Below are the code and all the weights of a small trained network. Each question names an input and a target symbol and asks about switching units off, where a switched-off unit gives its printed mean instead of its output.

import numpy as np


def w(rows, s, z=0):
    codes = np.array(rows[::2]) - 128.0
    scale = np.full(codes.shape[1], s)
    scale[-1] = z or s
    return codes * scale


def norm(h):
    return h / np.sqrt((h * h).mean(-1, keepdims=True) + 1e-5)


def f(y):
    return y / 2 * (1 + np.tanh(0.7978845608 * (y + 0.044715 * y**3)))


def softmax(a):
    e = np.exp(a - a.max(-1, keepdims=True))
    return e / e.sum(-1, keepdims=True)


def log_softmax(a):
    a = a - a.max(-1, keepdims=True)
    return a - np.log(np.exp(a).sum(-1, keepdims=True))


def net(x, mask):
    ids = ['αβεζηθλμξπτφψω'.index(c) for c in x.split()]
    T = len(ids)
    res = E[ids] + P[:T]
    r = norm(res)
    for j in range(2):
        rows = slice(2 * j, 2 * j + 2)
        q, k, v = (r @ M[0][rows].T for M in (Q, K, V))
        z = softmax(np.where(np.tri(T) > 0, q @ k.T / 2**0.5, -1e9)) @ v
        o = O[0][rows]
        res = res + np.where(mask[j], z, o[:, -1]) @ o[:, :-1]
    y = f(norm(res) @ A[0][:, :-1].T + A[0][:, -1])
    res = res + np.where(mask[2:6], y, B[0][:, -1]) @ B[0][:, :-1]
    return log_softmax(norm(res)[-1] @ U[:, :-1].T + U[:, -1])


Q, K, V, O, A, B = {}, {}, {}, {}, {}, {}
E = w([
[140,133,150,155,199,164,124],'α',
[117,65,127,99,182,252,183],'β',
[45,193,125,89,163,152,167],'ε',
[154,149,96,117,253,163,93],'ζ',
[185,108,86,172,213,144,105],'η',
[139,175,177,137,215,194,88],'θ',
[38,96,160,217,114,92,97],'λ',
[147,144,175,171,139,200,67],'μ',
[141,203,59,167,117,172,205],'ξ',
[153,116,173,142,195,142,133],'π',
[146,109,91,47,57,169,124],'τ',
[153,101,115,113,212,133,155],'φ',
[152,129,139,142,214,223,91],'ψ',
[152,111,136,156,228,188,95],'ω',
],0.014)
P = w([
[105,110,196,162,254,166,222],'0',
[94,115,163,158,223,197,186],'1',
[79,118,163,146,196,209,157],'2',
[67,127,155,142,181,201,141],'3',
[60,133,146,136,164,200,127],'4',
[55,138,127,134,152,192,116],'5',
[51,142,99,124,146,175,104],'6',
[47,155,79,117,129,164,87],'7',
[49,171,58,118,120,144,66],'8',
],0.0079)
Q[0] = w([
[143,117,124,114,80,109,137],'head 0',
[111,122,141,121,105,101,163],'head 0',
[187,92,162,154,42,2,164],'head 1',
[127,114,158,187,114,47,137],'head 1',
],0.019)
K[0] = w([
[194,90,173,79,78,153,166],'head 0',
[201,62,143,139,110,102,143],'head 0',
[254,96,220,123,225,172,119],'head 1',
[169,56,193,160,236,159,141],'head 1',
],0.0099)
V[0] = w([
[242,82,141,108,81,174,108],'head 0',
[134,117,127,10,34,171,127],'head 0',
[9,108,142,181,190,130,137],'head 1',
[134,255,101,161,107,206,242],'head 1',
],0.0069)
O[0] = w([
[128,84,118,181,149,150,92,88],'head 0',
[85,119,145,85,116,94,80,92],'head 0',
[11,94,68,116,85,112,113,151],'head 1',
[154,230,62,164,64,69,212,254],'head 1',
],0.012,0.0077)
A[0] = w([
[235,185,161,199,167,123,39,254],'neuron 0',
[153,162,126,121,148,145,230,98],'neuron 1',
[254,172,124,89,143,114,173,91],'neuron 2',
[23,127,70,143,152,19,103,123],'neuron 3',
],0.01,0.0041)
B[0] = w([
[70,113,144,2,33,126,158,210],'neuron 0',
[164,120,204,79,78,67,61,255],'neuron 1',
[136,65,219,168,142,199,227,226],'neuron 2',
[40,89,168,76,187,167,183,176],'neuron 3',
],0.01,0.0076)
U = w([
[93,144,176,168,156,166,213,254],'α',
[125,149,78,95,100,209,168,98],'β',
[68,167,79,51,84,78,93,99],'ε',
[173,157,110,92,227,117,125,52],'ζ',
[180,52,55,146,153,119,147,112],'η',
[127,203,186,138,170,112,72,24],'θ',
[49,9,121,173,120,121,110,102],'λ',
[92,115,157,228,63,160,65,43],'μ',
[197,168,82,150,94,75,168,42],'ξ',
[129,102,173,164,147,55,81,142],'π',
[196,81,179,74,91,130,90,215],'τ',
[152,68,111,99,177,51,132,98],'φ',
[166,170,123,164,185,188,98,39],'ψ',
[145,99,113,178,178,141,101,148],'ω',
],0.014,0.0066)

Each question gives the input, a string of symbols that net reads in full, and the target symbol t.
The units are the heads (2 rows each of Q, K, V and O) and the neurons (one row each of A and B). Each row of codes is followed by its name. A weight is (code - 128) times the scale printed after its matrix; where a second scale follows, it is the last column's (O, A, B and U).
mask holds one flag per unit, heads first, then neurons. A switched-off unit (its flag False) gives its mean, the last column of its rows in O or B, instead of its output. The means were averaged over made-up inputs and are rounded, as every weight is.
A unit's drop is (log p(t) with every unit on - log p(t) with that unit switched off) / (log p(t) with every unit on - log p(t) with every unit switched off).
The circuit of an input: a set's keep is (log p(t) with only the set's units on - log p(t) with every unit switched off) / (log p(t) with every unit on - log p(t) with every unit switched off). Starting from all 6 units, units are removed one at a time, each time the one whose removal leaves the highest keep (on an exact tie, the one counted first), for as long as the keep stays at least 0.8.
units of the circuit, in order: the units of the circuit, biggest drop first
unit that matters most: the unit with the biggest drop
k most important neurons: the k neurons with the biggest drops, biggest first
heads that matter: for each layer, one digit per head in row order, 1 if its drop is at least 0.15 and else 0, layers parted by /
drop when u is switched off: that unit's drop, to one decimal
input ψ ξ π, target ξ: heads that matter -> 01
input ε θ μ β, target ε: units of the circuit, in order -> head 1; neuron 2
input τ τ μ, target τ: heads that matter -> 01
input ε π τ ψ, target τ: units of the circuit, in order -> neuron 0; head 1
input η ω μ ζ η μ ψ τ ψ, target τ: 2 most important neurons -> neuron 0; neuron 3
input τ τ τ, target ε: unit that matters most -> head 0
input μ θ ζ, target ζ: heads that matter -> 11
input μ β π θ μ, target μ: 3 most important neurons -> neuron 2; neuron 3; neuron 0
input φ μ λ μ θ, target λ: heads that matter -> 01
input ξ ψ α μ ξ τ η, target τ: heads that matter -> 01
input ε λ φ η, target λ: heads that matter -> 01
input ε τ τ ω τ ξ, target ξ: 3 most important neurons -> neuron 1; neuron 0; neuron 3
input τ ξ ψ τ ψ μ, target τ: 2 most important neurons -> neuron 0; neuron 3
input ξ μ θ ψ ω α τ μ η, target τ: units of the circuit, in order -> head 1
input τ ω μ θ, target τ: heads that matter -> 00
input α ψ τ τ ψ ε θ θ τ, target τ: 2 most important neurons -> neuron 3; neuron 0
input ξ ω τ τ ε ζ ω α, target ε: heads that matter -> 11
input μ λ ζ λ, target λ: heads that matter -> 01
input τ ε ω, target ε: 2 most important neurons -> neuron 2; neuron 1
input θ ξ η ψ, target ξ: units of the circuit, in order -> head 1
input τ θ τ ε η, target ε: drop when head 0 is switched off -> 0.2
input α α τ ε ε μ, target ε: drop when neuron 2 is switched off -> 0.5
input θ ξ τ τ ε θ ψ ψ θ, target ε: drop when head 1 is switched off -> 0.4
input ξ λ θ τ η ψ μ β, target τ: 2 most important neurons -> neuron 1; neuron 3
